(in the rows, 100 means zero)
Rows with their classes:
|  98 |  98 | 101 | 104 |  93 | 117 | 101 |  88 |  94 | 104 |  88 | 103 |  92 | 107 | 100 | 101 | 105 |  98 | 112 |  98 | 103 | 102 |  99 | 132 | 103 | 109 | 107 |  91 |  91 | 107 | : E
| 100 | 103 | 101 | 106 | 113 |  92 |  92 | 100 | 103 |  98 |  88 | 113 | 102 | 104 | 104 |  88 | 114 |  99 |  87 |  90 | 114 |  82 | 103 |  75 | 103 | 102 | 105 | 101 |  94 | 106 | : L
| 115 |  96 | 102 | 109 | 100 | 122 |  97 |  95 | 102 |  99 |  86 |  89 |  86 | 108 |  89 | 108 | 111 | 107 |  93 |  98 | 117 |  93 | 101 |  99 |  97 |  97 | 106 |  97 |  97 | 106 | : T
|  95 | 105 |  91 | 116 |  95 | 110 |  96 | 102 |  98 |  94 |  94 | 113 |  71 |  98 | 103 | 107 | 112 | 104 |  84 |  87 |  91 | 105 |  95 | 117 | 112 |  93 | 100 |  88 | 100 |  83 | : A
| 100 | 101 |  96 | 106 |  96 | 120 | 101 |  93 |  97 |  99 |  84 | 106 |  89 |  97 | 102 | 108 | 112 | 100 |  91 |  90 | 102 | 101 | 101 | 113 | 104 |  96 |  97 | 100 |  98 | 100 | : E
| 108 | 101 | 102 |  94 |  98 | 116 | 104 |  98 | 100 | 102 | 105 |  87 |  90 | 106 | 102 | 119 | 108 | 112 |  97 | 112 | 120 |  97 |  91 |  99 |  96 |  99 | 108 |  97 |  97 | 104 | : T
| 109 |  94 | 108 |  95 | 100 | 120 |  94 |  95 | 105 |  93 |  83 |  93 |  93 | 107 |  94 | 110 | 103 | 115 |  90 | 108 | 122 | 123 |  91 |  98 |  99 |  96 |  98 |  32 |  96 | 112 | : T
|  96 |  99 | 102 | 129 |  91 | 118 |  85 |  76 |  97 | 102 |  55 | 113 |  93 | 101 | 104 | 101 | 116 |  81 | 109 |  91 | 115 | 112 |  97 | 124 |  98 |  97 |  98 |  90 |  96 |  99 | : E
| 107 | 109 |  94 |  96 |  93 | 119 |  98 | 100 |  92 |  93 | 106 |  88 |  91 | 108 |  99 | 125 | 106 | 104 |  82 | 112 | 103 |  98 | 103 |  87 |  91 | 102 | 109 |  96 | 101 | 111 | : T
|  99 | 103 | 106 |  97 | 103 | 113 |  98 |  98 |  95 |  98 |  91 |  97 |  93 | 104 |  98 | 119 | 103 | 111 |  91 | 106 | 111 |  95 |  98 |  88 |  94 |  99 |  94 |  98 |  97 | 114 | : T
| 109 | 104 | 104 | 106 |  97 | 117 | 104 |  90 | 104 | 119 |  89 |  93 | 100 | 102 |  96 | 103 | 113 | 110 |  99 | 110 | 123 | 101 |  99 | 105 | 100 |  99 |  98 |  93 | 101 | 104 | : T
|  99 | 111 |  93 |  93 | 107 |  93 |  95 | 107 |  94 |  93 | 107 | 103 |  81 |  98 | 101 | 113 |  96 |  95 |  83 |  94 |  89 |  89 | 100 |  85 | 101 |  97 | 113 | 117 |  97 | 107 | : L
|  84 | 109 |  94 | 108 |  95 | 113 |  96 |  90 |  99 |  92 |  64 | 112 |  98 |  92 | 108 | 112 | 126 |  91 |  93 |  90 | 114 |  96 | 101 | 105 | 107 | 108 |  91 |  96 |  93 |  93 | : E
| 111 | 112 |  99 | 104 |  91 | 116 |  96 |  93 | 105 | 102 |  94 |  89 |  89 | 112 |  86 | 114 | 113 | 103 |  81 | 108 | 119 |  96 |  99 |  92 | 108 |  98 |  98 |  95 |  98 | 110 | : T
|  85 | 114 |  94 | 110 | 109 | 105 |  84 | 102 |  95 |  98 |  80 | 108 |  61 |  95 | 108 | 120 | 114 | 113 |  82 |  84 |  99 |  94 |  98 | 101 | 103 |  95 | 111 | 100 | 102 |  89 | : A
|  98 | 108 |  93 | 103 |  98 |  98 |  95 |  89 |  98 |  83 | 103 | 113 |  79 |  94 | 105 | 109 | 121 | 102 |  75 |  84 |  92 | 103 | 101 |  95 | 117 | 101 | 103 | 102 | 101 |  79 | : A
|  99 | 107 |  98 | 100 | 108 | 111 |  99 | 107 |  94 | 103 | 101 |  91 |  87 | 111 |  90 | 121 | 101 | 104 |  91 | 107 | 104 |  91 |  98 |  84 |  98 | 103 | 108 |  93 | 101 | 109 | : T
| 107 | 101 |  99 | 102 |  88 | 122 |  98 |  98 | 101 | 104 |  98 |  90 |  84 | 127 |  97 | 118 | 118 | 103 |  86 | 102 | 111 | 100 |  94 | 106 | 104 |  98 | 105 |  85 |  96 | 105 | : T
|  86 | 111 |  89 | 112 |  94 |  87 | 100 |  94 |  92 |  97 |  71 | 104 |  88 |  99 | 111 | 111 | 121 |  91 |  89 |  92 |  82 |  97 |  98 |  83 | 103 |  99 | 108 | 119 |  87 | 101 | : L
| 100 | 106 |  99 |  98 | 107 |  96 |  92 | 112 | 102 |  91 | 109 | 100 |  85 |  93 | 101 | 112 | 100 | 109 |  78 |  88 | 105 |  97 |  95 |  86 | 105 |  99 | 103 |  97 | 103 |  89 | : A
| 110 | 103 |  93 | 103 | 101 | 120 |  84 |  97 |  96 |  96 |  85 | 102 |  49 | 103 |  97 | 106 | 110 | 101 |  81 |  94 | 109 |  93 | 100 |  95 |  99 | 100 | 102 |  96 |  90 | 108 | : T
| 115 |  99 |  93 | 114 |  82 | 134 |  99 |  91 | 108 |  99 |  71 | 104 |  91 | 102 |  92 | 111 | 131 | 112 |  99 |  99 | 124 | 106 |  95 | 113 | 106 | 100 | 101 |  86 | 102 |  95 | : T
|  90 | 100 | 104 | 131 | 101 |  83 |  93 |  96 | 100 | 100 |  89 | 111 |  86 | 101 | 105 |  94 | 124 | 100 |  97 |  80 |  98 |  93 |  99 | 107 | 108 |  91 | 119 | 113 |  96 |  92 | : L
| 109 |  99 |  90 |  85 |  92 | 119 |  97 | 104 |  92 |  98 | 107 | 109 |  75 | 104 | 101 | 112 |  93 | 111 |  93 | 111 | 105 |  98 |  91 | 110 | 102 | 129 | 103 |  91 |  99 | 116 | : T
| 104 | 101 |  96 | 111 |  91 | 121 |  97 |  93 |  96 |  93 |  79 | 103 |  83 | 103 |  94 | 107 | 110 | 104 |  93 |  90 | 113 |  99 |  98 | 106 | 114 | 101 |  99 |  89 | 104 |  92 | : A
| 106 | 104 | 111 | 104 | 107 |  93 | 104 |  97 |  98 |  91 |  99 | 103 | 111 | 114 | 102 |  82 | 102 |  97 |  89 |  95 | 121 |  73 |  96 |  76 | 102 | 102 | 114 | 123 |  90 | 118 | : L
| 119 |  97 | 101 | 102 |  93 | 124 |  98 | 104 | 102 |  92 |  99 |  83 |  94 |  95 |  94 | 120 | 106 |  84 |  90 | 104 | 110 | 101 |  95 |  96 |  68 | 100 |  94 |  74 | 110 | 102 | : T
|  98 |  93 |  98 | 121 |  87 | 122 |  99 |  99 | 103 | 100 |  92 |  96 |  90 | 110 |  93 | 102 | 120 | 109 |  99 | 103 | 133 |  99 |  78 | 109 | 102 |  98 | 104 |  89 |  99 |  99 | : T
|  91 | 101 |  99 |  99 | 107 | 113 |  98 |  87 |  99 | 105 |  73 | 105 | 100 |  98 | 103 | 103 | 108 | 101 | 109 |  94 | 109 |  95 |  98 | 121 | 114 |  97 |  98 | 100 | 108 | 104 | : E
